[[ 3.40  3.20 -0.83  2.80 -5.04 -3.45 -0.75 -3.49  5.00  4.84]
 [ 5.46  5.32  2.65 -1.11  4.11 -4.46 -0.64  5.17  2.69  5.10]
 [ 0.79 -1.97 -1.97  5.02  1.68 -1.53  4.96 -5.44 -0.77  4.77]
 [-1.28 -1.32 -3.56  1.21 -4.91 -4.51  4.19 -0.32  3.97  4.81]
 [-4.02  0.02  0.52 -4.07 -3.56  0.79 -0.73  1.50  4.22  3.97]
 [-0.07  3.21 -1.43  3.93  1.81  1.69  4.33  5.52 -3.97  3.16]] --> -0.07

[[ 4.66  0.55  1.87  1.03 -0.77 -3.55  0.02  2.34]
 [ 5.11  0.69  1.35  1.34 -2.74 -3.34  0.50  2.16]
 [ 5.05 -0.88  2.34  1.63 -1.08 -2.12  0.86  2.83]
 [ 4.64  0.17  0.77  1.38 -2.72 -3.75  0.23  1.93]
 [ 4.48  0.30  1.38  1.00 -1.05 -3.75  0.40  2.19]] --> 4.48

[[-1.98 -2.56  3.49 -2.22  3.36  3.17  3.75  2.96 -2.32  3.40]
 [ 2.87  2.92 -1.38  2.35 -1.27 -1.00 -1.29 -1.30  2.17 -1.41]
 [-4.17 -4.89  5.67 -4.03  5.52  4.67  5.45  4.95 -3.97  5.58]
 [-1.89 -2.40  3.71 -1.97  3.53  3.28  3.65  3.39 -2.05  3.78]
 [ 2.79  2.70 -1.35  2.13 -1.09 -0.75 -1.23 -1.21  2.05 -1.03]] --> 2.79

[[ 2.80  0.34  0.14 -0.83  0.89  0.00  1.50 -1.07 -0.23 -1.64 -0.59]
 [ 0.97 -2.73  1.87 -1.70 -1.07 -3.68 -4.45 -2.92 -3.61 -2.73 -0.35]
 [-2.75  2.16 -1.01  2.61 -1.45 -1.46  0.63 -0.58 -1.86  2.47  0.61]
 [-0.57 -2.93  2.35 -3.41 -0.52 -2.42 -5.10 -4.26 -0.92 -1.06  0.26]
 [ 0.61  2.65 -2.79 -0.85  0.38 -0.44 -1.40  0.15  1.46  4.09  1.42]
 [-1.22  0.87 -3.28  0.68  0.67  0.25  3.18  1.19  0.57  2.30 -0.29]] --> -1.22

[[ 4.93 -4.90  4.81 -4.66  4.43 -4.02  3.49 -2.96  2.62 -2.58  2.72 -2.92]
 [ 3.49 -2.96  2.62 -2.58  2.72 -2.92  3.03 -3.14  3.20 -3.31  3.47 -3.55]
 [-4.66  4.43 -4.02  3.49 -2.96  2.62 -2.58  2.72 -2.92  3.03 -3.14  3.20]
 [-4.90  4.81 -4.66  4.43 -4.02  3.49 -2.96  2.62 -2.58  2.72 -2.92  3.03]
 [-2.96  2.62 -2.58  2.72 -2.92  3.03 -3.14  3.20 -3.31  3.47 -3.55  3.43]
 [ 4.43 -4.02  3.49 -2.96  2.62 -2.58  2.72 -2.92  3.03 -3.14  3.20 -3.31]
 [ 4.81 -4.66  4.43 -4.02  3.49 -2.96  2.62 -2.58  2.72 -2.92  3.03 -3.14]
 [-4.02  3.49 -2.96  2.62 -2.58  2.72 -2.92  3.03 -3.14  3.20 -3.31  3.47]
 [-4.91  4.93 -4.90  4.81 -4.66  4.43 -4.02  3.49 -2.96  2.62 -2.58  2.72]] --> -4.91
---
 6.54   3.91  -0.37  -5.04  -3.19  -2.82  -0.33
 5.39   3.77   0.01  -3.23  -2.99  -1.54  -1.37
=> -0.37

1.40  0.98  4.54  2.11  5.17  4.73  3.50 => 4.54

 1.37   2.57  -4.79   3.50   3.43  -2.19
 3.33   0.57   1.27   2.10   1.48  -2.24
=> -4.79

 0.20  -2.72  -0.94  -3.18  -5.38 => -0.94

-0.74   1.84   0.71   3.98   3.19
 0.32  -1.09  -5.74   0.53   1.29
-1.15   3.51   5.69   6.28   3.36
=> 0.71

 3.20   1.75   0.31   1.95
-4.63  -2.29  -0.31  -2.58
=> 0.31

5.15  1.97  1.49  2.13 => 1.49
---
array([[-0.104,  0.171, -0.173,  0.215,  0.174, -0.130, -0.050],
       [-0.149,  0.153, -0.185,  0.090,  0.152, -0.091, -0.084],
       [-0.152,  0.135, -0.199,  0.121,  0.101, -0.039, -0.145]]) --> -0.173

array([[-0.024, -0.081,  0.024, -0.075, -0.077, -0.099, -0.098],
       [-0.188,  0.121, -0.158,  0.134,  0.120,  0.134,  0.121],
       [-0.116,  0.058, -0.115,  0.083,  0.061,  0.015,  0.035]]) --> 0.024

array([[ 19.317,  -6.570,  15.625,  10.382,  -2.420,   0.659,   8.052],
       [ -6.695,  16.684,   0.181, -20.663,  13.392,  11.928,  -3.165],
       [  9.971,   8.461,   7.801, -13.358,  16.964,  15.299,   4.003]]) --> 15.625

array([[ -90.23,  -78.08, -104.22, -136.03],
       [ 123.78,  108.71,  114.92,   64.22],
       [ 102.35,  105.52,  116.04,   89.37]]) --> -104.22

array([[-2.21, -2.48,  1.39, -2.15,  1.34,  0.93,  1.16],
       [-1.72, -1.97,  0.86, -1.80,  0.91,  0.74,  0.85],
       [-0.51, -0.59, -0.33, -0.64, -0.24, -0.27, -0.37]]) --> 1.39

array([[-0.082, -0.059, -0.094, -0.073, -0.060, -0.093, -0.081],
       [-0.088, -0.092, -0.109, -0.119, -0.082, -0.040, -0.115],
       [-0.084,  0.199, -0.167, -0.133, -0.100, -0.142, -0.179]]) --> -0.094

array([[ 1.95,  0.17,  0.97,  0.90],
       [ 2.05, -0.40, -1.33,  2.18],
       [ 2.04, -0.77, -2.13,  0.71]]) --> 0.97

array([[  97.61, -150.37,  -99.66,  -38.64,  125.10],
       [  88.34, -149.09, -210.09,    8.29,  119.19],
       [  -3.88,  -60.75,  -89.56,   71.13,  -69.70]]) --> -99.66

array([[ 151.945,  142.187, -211.184,   78.553],
       [ 117.296,  115.540,  -23.868,  154.415],
       [-213.582, -173.800,  219.559, -100.909]]) --> -211.184
---
(27, 80, 26, 81, 10): 27
(252, 52, 242, 43): 242
(24, 8, 31, 38, -42): 24
(893, 376, 742, 183, 190): 376
(-18, -779, 657, -480, 856, 723): -18
(42, 21, 13, 92): 42
(17, 36, 31, 82, 60, 26, 12): 26
(8381, 1164, 9049, 4582): 8381
((170, 167, 46, 99, 212, 62, 68), (148, 171, 12, 125, 234, 62, 39)): 46
((4125, 2556, 5839, 6580, 4607), (5533, 8062, 4374, 6695, 6948)): 4374
---
[[774 434 188 597 419]
 [417 566 672 553 636]
 [791 615 447 556 432]] Out: 417

[6 2 6 6 3 1 7] Out: 2

[[ 66  80 136 208  55]
 [134 147  40 184  49]] Out: 49

[-742  685  896  846 -547 -107] Out: -547

[[ -1 -42  44 -43]
 [-28 -17 -27 -28]] Out: -42

[860 779 609 396 212] Out: 396

[2650 7178 7816 9288 3683] Out: 3683
---
Input: [-0.33 -0.02 -5.67  3.97]
Output: 3.97, -5.67

Input:
[[ 0.24 -3.77  4.64  1.82  0.64 -2.34  0.73]
 [ 1.96  1.05 -0.92  2.55  0.17 -2.56  2.01]]
Output: 4.64, -3.77

Input:
[[ 2.79  1.28 -0.14 -3.30  1.13 -2.87]
 [-3.83 -0.13  1.46 -6.21 -2.30  0.14]
 [-1.21 -1.98  0.86  1.09 -1.43  1.59]]
Output: 2.79, -6.21

Input: [-6.56  2.35 -3.01 -3.57]
Output: 2.35, -6.56

Input: [-1.14 -2.19  1.49  0.52 -4.96  2.14 -2.95]
Output: 2.14, -4.96

Input:
[[ 0.63  3.80 -4.74 -0.02  0.13  1.18 -2.69]
 [-2.48 -0.29  2.50 -1.04 -2.99 -0.85  2.23]
 [ 0.46 -1.35  0.60 -0.47  3.82  1.54 -0.62]]
Output: 3.82, -4.74

Input: [ 3.72 -6.11 -4.34  2.33]
Output: 3.72, -6.11
---
[[-2.59 -1.72 -2.01  4.64]
 [ 1.14  0.05  2.02 -1.93]] -> 2.02

[ 1.33 -2.16  0.76 -0.32  0.13  0.90  5.37] -> 0.76

[ 0.00  1.43  1.71 -5.57  1.40  2.46  0.97] -> 1.71

[-0.43  0.57 -2.81  4.43 -0.94 -4.88 -1.28] -> -2.81

[ 0.32  3.14 -5.06  5.77  1.22 -2.45] -> -5.06

[-3.42 -6.28  1.89 -3.60 -0.13] -> 1.89
